Below is a small trained network, with its code and all its weights. Each question gives an input and a class and asks what happens when units are switched off, that is, made to give their printed mean instead of their output.

import numpy as np


def w(rows, s, z=0):
    codes = np.array(rows[::2]) - 128.0
    scale = np.full(codes.shape[1], s)
    scale[-1] = z or s
    return codes * scale


def norm(h):
    return h / np.sqrt((h * h).mean(-1, keepdims=True) + 1e-5)


def f(y):
    return np.maximum(y, 0)


def log_softmax(a):
    a = a - a.max(-1, keepdims=True)
    return a - np.log(np.exp(a).sum(-1, keepdims=True))


def net(x, mask):
    res = np.array(x, float).reshape(1, 4) / 4 @ E
    u = 0
    for l in range(2):
        y = f(norm(res) @ A[l][:, :-1].T + A[l][:, -1])
        res = res + np.where(mask[u : u + 15], y, B[l][:, -1]) @ B[l][:, :-1]
        u += 15
    return log_softmax(norm(res)[-1] @ U[:, :-1].T + U[:, -1])


A, B = {}, {}
E = w([
[66,60,143,171,141,130,91,116,156],'x0',
[70,193,158,158,202,173,158,108,108],'x1',
[187,175,140,145,130,182,3,128,103],'x2',
[51,108,90,56,101,153,149,128,72],'x3',
],0.0075)
A[0] = w([
[95,126,58,79,243,164,204,161,96,50],'L0N0',
[201,184,144,142,225,130,229,60,131,127],'L0N1',
[80,106,84,32,82,182,175,192,108,78],'L0N2',
[157,97,205,144,184,148,49,106,196,111],'L0N3',
[67,91,112,1,142,156,87,67,120,125],'L0N4',
[225,193,123,116,120,181,39,93,62,53],'L0N5',
[32,150,125,198,205,88,188,120,166,65],'L0N6',
[117,87,128,177,233,160,214,140,130,111],'L0N7',
[170,65,46,85,26,163,135,125,141,3],'L0N8',
[219,105,113,95,125,52,175,204,144,75],'L0N9',
[94,172,86,113,148,209,158,117,22,157],'L0N10',
[71,125,151,56,217,184,167,86,139,135],'L0N11',
[164,226,150,34,152,189,184,112,119,81],'L0N12',
[133,146,113,208,183,54,147,142,147,81],'L0N13',
[157,147,126,112,122,77,99,83,191,97],'L0N14',
],0.0076,0.0038)
B[0] = w([
[189,130,141,101,136,230,223,94,147,218],'L0N0',
[131,191,25,167,30,139,181,112,146,245],'L0N1',
[67,166,105,73,95,145,114,87,145,244],'L0N2',
[182,117,233,94,208,196,83,120,126,213],'L0N3',
[125,242,136,174,85,72,123,128,209,236],'L0N4',
[250,110,125,204,191,214,81,254,79,229],'L0N5',
[113,165,244,118,86,160,126,79,100,255],'L0N6',
[132,154,195,136,102,156,139,91,123,234],'L0N7',
[54,14,51,51,141,80,117,86,112,216],'L0N8',
[10,134,90,110,143,109,150,191,116,225],'L0N9',
[164,171,85,69,157,210,170,104,136,240],'L0N10',
[137,132,150,67,108,79,112,72,88,236],'L0N11',
[88,126,204,217,248,101,59,168,73,211],'L0N12',
[94,152,192,64,104,217,164,92,122,193],'L0N13',
[160,186,94,83,128,109,153,183,205,169],'L0N14',
],0.0062,0.0057)
A[1] = w([
[129,84,15,54,109,36,82,124,166,4],'L1N0',
[147,47,216,122,134,95,88,112,183,96],'L1N1',
[153,209,98,69,149,196,19,173,125,173],'L1N2',
[115,105,137,229,162,65,70,141,158,109],'L1N3',
[59,166,141,158,2,70,126,105,122,27],'L1N4',
[156,155,72,122,116,61,212,206,185,90],'L1N5',
[173,124,101,125,125,125,38,89,146,132],'L1N6',
[241,97,171,158,90,120,145,157,187,103],'L1N7',
[143,142,140,221,102,161,46,127,220,162],'L1N8',
[47,117,148,204,114,43,123,113,164,56],'L1N9',
[132,197,220,162,134,178,135,123,112,211],'L1N10',
[203,147,85,189,194,167,60,170,82,116],'L1N11',
[115,213,55,154,62,168,170,227,146,71],'L1N12',
[224,107,105,174,212,183,52,142,153,96],'L1N13',
[119,152,133,58,97,108,121,134,139,204],'L1N14',
],0.0087,0.0026)
B[1] = w([
[15,93,45,130,191,227,107,153,142,202],'L1N0',
[153,87,111,143,188,107,117,114,99,165],'L1N1',
[158,152,155,89,65,99,233,119,128,228],'L1N2',
[122,153,134,68,74,169,149,142,109,144],'L1N3',
[187,132,77,205,158,102,131,144,98,192],'L1N4',
[101,158,146,157,124,108,30,174,172,170],'L1N5',
[92,125,119,116,120,132,190,145,58,163],'L1N6',
[137,199,85,105,95,170,112,109,77,162],'L1N7',
[101,171,134,40,63,133,147,139,123,178],'L1N8',
[174,154,157,163,161,115,154,97,86,155],'L1N9',
[101,54,70,110,132,85,93,131,119,255],'L1N10',
[215,76,136,42,155,40,151,237,2,214],'L1N11',
[223,83,203,166,131,97,41,142,156,182],'L1N12',
[228,103,75,65,178,99,174,189,87,216],'L1N13',
[124,172,110,223,111,145,121,122,146,192],'L1N14',
],0.008,0.0096)
U = w([
[170,90,95,142,116,117,104,97,155,2],'0',
[229,108,105,27,127,104,151,199,43,177],'1',
[179,184,123,187,90,47,51,215,206,88],'2',
[124,30,245,82,157,127,53,71,122,99],'3',
[87,223,154,78,46,169,216,26,122,162],'4',
[149,94,152,222,138,44,149,83,122,107],'5',
[26,72,9,136,155,142,87,172,160,158],'6',
],0.014,0.0082)

Each question gives the input, the list of numbers given to net, and the class t.
The units are the neurons (one row each of A and B). Each row of codes is followed by its name. A weight is (code - 128) times the scale printed after its matrix; where a second scale follows, it is the last column's (A, B and U).
mask holds one flag per neuron, layer by layer. A switched-off neuron (its flag False) gives its mean, the last column of its row in B, instead of its output. The means were averaged over made-up inputs and are rounded, as every weight is.
A unit's drop is (log p(t) with every unit on - log p(t) with that unit switched off) / (log p(t) with every unit on - log p(t) with every unit switched off).
The circuit of an input: a set's keep is (log p(t) with only the set's units on - log p(t) with every unit switched off) / (log p(t) with every unit on - log p(t) with every unit switched off). Starting from the 12 units with the biggest drops (on a tie, the unit counted first), units are removed one at a time, each time the one whose removal leaves the highest keep (on an exact tie, the one counted first), for as long as the keep stays at least 0.8.
units of the circuit, in order: the units of the circuit, biggest drop first
top k neurons: the k neurons with the biggest drops, biggest first
k most important neurons of layer l: the k neurons of layer l with the biggest drops, biggest first
drop of u: that unit's drop, to one decimal
input [-5,1,-3,0], class 2: units of the circuit, in order -> [L0N1, L1N12, L1N11, L1N13]
input [-3,-6,-1,-6], class 2: units of the circuit, in order -> [L1N5, L0N9]
input [-6,5,-2,-8], class 2: top neuron -> [L0N1]
input [8,-4,-3,-6], class 3: 3 most important neurons of layer 1 -> [L1N11, L1N2, L1N4]
input [-1,-6,4,4], class 6: units of the circuit, in order -> [L0N8, L1N0]
input [8,7,3,-4], class 3: top 2 neurons -> [L0N5, L0N6]
input [-7,3,-3,-2], class 2: 2 most important neurons of layer 1 -> [L1N12, L1N11]
input [3,-3,4,5], class 6: 2 most important neurons of layer 0 -> [L0N8, L0N6]
input [-6,2,-3,-3], class 2: top 2 neurons -> [L0N1, L1N12]
input [-6,0,-5,2], class 4: top 2 neurons -> [L0N0, L1N11]
input [8,5,-4,-5], class 3: 2 most important neurons of layer 1 -> [L1N10, L1N2]
input [-3,0,-2,-1], class 2: drop of L0N1 -> 0.1
input [-7,-8,3,8], class 6: drop of L1N0 -> 0.2
input [-7,4,-3,-6], class 2: most important neuron of layer 1 -> [L1N12]
input [8,7,-5,-3], class 4: drop of L0N13 -> 0.2
input [1,-1,0,8], class 4: drop of L0N10 -> 0.1
